Below are the code and all the weights of a small trained network. Each question names an input and a target symbol and asks about switching units off, where a switched-off unit gives its printed mean instead of its output.

import numpy as np


def w(rows, s, z=0):
    codes = np.array(rows[::2]) - 128.0
    scale = np.full(codes.shape[1], s)
    scale[-1] = z or s
    return codes * scale


def f(y):
    return y / 2 * (1 + np.tanh(0.7978845608 * (y + 0.044715 * y**3)))


def softmax(a):
    e = np.exp(a - a.max(-1, keepdims=True))
    return e / e.sum(-1, keepdims=True)


def log_softmax(a):
    a = a - a.max(-1, keepdims=True)
    return a - np.log(np.exp(a).sum(-1, keepdims=True))


def net(x, mask):
    ids = ['αβγεζηθλστφψω'.index(c) for c in x.split()]
    T = len(ids)
    res = E[ids] + P[:T]
    u = 0
    for l in range(2):
        q, k, v = (res @ M[l].T for M in (Q, K, V))
        z = softmax(np.where(np.tri(T) > 0, q @ k.T / 4**0.5, -1e9)) @ v
        res = res + np.where(mask[u], z, O[l][:, -1]) @ O[l][:, :-1]
        u += 1
        y = f(res @ A[l][:, :-1].T + A[l][:, -1])
        res = res + np.where(mask[u : u + 4], y, B[l][:, -1]) @ B[l][:, :-1]
        u += 4
    return log_softmax(res[-1] @ U[:, :-1].T + U[:, -1])


Q, K, V, O, A, B = {}, {}, {}, {}, {}, {}
E = w([
[53,142,144,180],'α',
[108,131,100,141],'β',
[72,124,111,170],'γ',
[197,150,140,138],'ε',
[136,249,120,91],'ζ',
[71,156,63,81],'η',
[223,237,168,9],'θ',
[125,210,160,105],'λ',
[46,109,65,150],'σ',
[209,236,104,120],'τ',
[120,232,188,151],'φ',
[148,178,71,191],'ψ',
[64,153,179,151],'ω',
],0.018)
P = w([
[167,123,231,254],'0',
[111,128,80,78],'1',
[122,138,81,81],'2',
[112,135,88,80],'3',
[121,146,95,87],'4',
[112,152,93,82],'5',
[104,154,85,86],'6',
[118,157,103,78],'7',
[97,145,84,76],'8',
[109,151,105,99],'9',
[114,158,104,96],'10',
[101,153,105,99],'11',
[119,166,129,115],'12',
[102,162,109,99],'13',
],0.0073)
Q[0] = w([
[145,171,122,244],'0.h1',
[200,229,203,88],'0.h1',
[147,3,161,106],'0.h1',
[156,1,98,93],'0.h1',
],0.0096)
K[0] = w([
[158,147,151,149],'0.h1',
[163,120,168,144],'0.h1',
[137,130,88,4],'0.h1',
[159,102,117,40],'0.h1',
],0.016)
V[0] = w([
[32,153,21,144],'0.h1',
[120,56,200,134],'0.h1',
[149,159,136,231],'0.h1',
[87,255,59,218],'0.h1',
],0.0076)
O[0] = w([
[188,67,185,157,144],'0.h1',
[23,92,174,176,98],'0.h1',
[3,127,47,86,210],'0.h1',
[84,1,63,74,246],'0.h1',
],0.0089,0.012)
A[0] = w([
[72,9,141,91,195],'0.n1',
[111,40,92,90,4],'0.n2',
[61,67,191,254,87],'0.n3',
[147,207,83,76,112],'0.n4',
],0.006,0.003)
B[0] = w([
[190,97,255,134,255],'0.n1',
[117,141,130,83,209],'0.n2',
[174,194,129,72,129],'0.n3',
[175,125,126,162,187],'0.n4',
],0.0075,0.0081)
Q[1] = w([
[157,57,106,53],'1.h1',
[40,238,82,124],'1.h1',
[232,144,215,158],'1.h1',
[9,120,73,2],'1.h1',
],0.0087)
K[1] = w([
[148,253,124,78],'1.h1',
[177,133,89,101],'1.h1',
[170,98,62,91],'1.h1',
[150,197,199,140],'1.h1',
],0.011)
V[1] = w([
[105,215,67,145],'1.h1',
[118,140,160,189],'1.h1',
[70,75,92,150],'1.h1',
[170,58,1,173],'1.h1',
],0.008)
O[1] = w([
[130,217,106,150,170],'1.h1',
[80,150,131,211,21],'1.h1',
[151,110,106,9,84],'1.h1',
[136,100,100,115,1],'1.h1',
],0.011,0.0062)
A[1] = w([
[153,192,252,81,72],'1.n1',
[60,172,126,171,3],'1.n2',
[40,2,179,199,205],'1.n3',
[206,88,126,103,244],'1.n4',
],0.0086,0.005)
B[1] = w([
[79,90,172,154,163],'1.n1',
[78,82,76,2,166],'1.n2',
[149,133,173,212,224],'1.n3',
[185,190,133,247,254],'1.n4',
],0.007,0.0083)
U = w([
[126,160,137,228,173],'α',
[41,111,182,100,220],'β',
[147,130,105,139,14],'γ',
[156,67,172,178,168],'ε',
[88,29,14,194,198],'ζ',
[96,81,186,129,146],'η',
[178,193,208,71,154],'θ',
[68,69,232,107,158],'λ',
[196,69,160,203,31],'σ',
[37,103,157,52,3],'τ',
[179,118,133,148,195],'φ',
[148,2,143,58,159],'ψ',
[79,154,123,95,26],'ω',
],0.0071,0.0027)

Each question gives the input, a string of symbols that net reads in full, and the target symbol t.
The units are the heads (4 rows each of Q, K, V and O) and the neurons (one row each of A and B). Each row of codes is followed by its name. A weight is (code - 128) times the scale printed after its matrix; where a second scale follows, it is the last column's (O, A, B and U).
mask holds one flag per unit, layer by layer, with each layer's heads first. A switched-off unit (its flag False) gives its mean, the last column of its rows in O or B, instead of its output. The means were averaged over made-up inputs and are rounded, as every weight is.
A unit's drop is (log p(t) with every unit on - log p(t) with that unit switched off) / (log p(t) with every unit on - log p(t) with every unit switched off).
The circuit of an input: a set's keep is (log p(t) with only the set's units on - log p(t) with every unit switched off) / (log p(t) with every unit on - log p(t) with every unit switched off). Starting from all 10 units, units are removed one at a time, each time the one whose removal leaves the highest keep (on an exact tie, the one counted first), for as long as the keep stays at least 0.8.
circuit, biggest first: the units of the circuit, biggest drop first
unit that matters most: the unit with the biggest drop
k most important neurons: the k neurons with the biggest drops, biggest first
drop when u is switched off: that unit's drop, to one decimal
input θ γ θ γ θ θ ψ γ λ β ω ζ, target α: circuit, biggest first -> (0.h1 1.h1)
input α ω α, target λ: unit that matters most -> 0.n1
input α ω ω, target λ: circuit, biggest first -> (0.n1 0.h1 1.h1 1.n3)
input ε ψ ζ, target ω: circuit, biggest first -> (0.h1 0.n1 1.h1)
input ψ η θ ψ ω, target ψ: circuit, biggest first -> (1.h1 0.h1)
input ψ ψ σ ω ψ ψ ψ ω ψ ψ τ, target ψ: 2 most important neurons -> (0.n1 1.n3)
input ψ θ ψ ψ ω ψ, target ψ: 2 most important neurons -> (0.n1 0.n2)
input φ θ ω ω ψ ψ λ, target τ: circuit, biggest first -> (0.h1 1.n4)
input θ ψ θ θ τ ψ ψ ε ω ε, target α: circuit, biggest first -> (0.h1 0.n1 1.h1)
input ψ θ θ σ θ τ ε ω θ ω ψ ψ ψ ζ, target ψ: circuit, biggest first -> (0.h1 1.h1)
input ε ψ ζ ψ φ θ τ θ ω ψ φ β λ, target ω: circuit, biggest first -> (0.h1 0.n1 1.h1 1.n2)
input θ ω θ ε, target α: circuit, biggest first -> (0.h1 1.h1)
input α ψ ψ τ ω ψ θ ψ ψ θ ψ α α, target λ: 4 most important neurons -> (0.n1 1.n4 1.n3 0.n4)
input ψ ψ ψ ω ψ ψ ψ ω, target ψ: circuit, biggest first -> (1.h1)
input ε ψ σ σ ψ ψ θ φ ψ σ θ φ, target τ: 3 most important neurons -> (1.n4 0.n1 1.n3)
input ψ α ψ γ φ ψ φ σ, target ψ: 2 most important neurons -> (0.n2 0.n4)
input θ η ψ ω ω θ ε η ψ φ β, target α: drop when 0.h1 is switched off -> 1.0
input θ ψ θ α γ, target α: drop when 0.h1 is switched off -> 0.8
input ψ η ψ θ ε ζ ψ ψ γ θ ψ η, target ψ: drop when 1.h1 is switched off -> 0.4
input ω ψ ψ η γ θ ω φ, target β: most important neuron -> (0.n3)
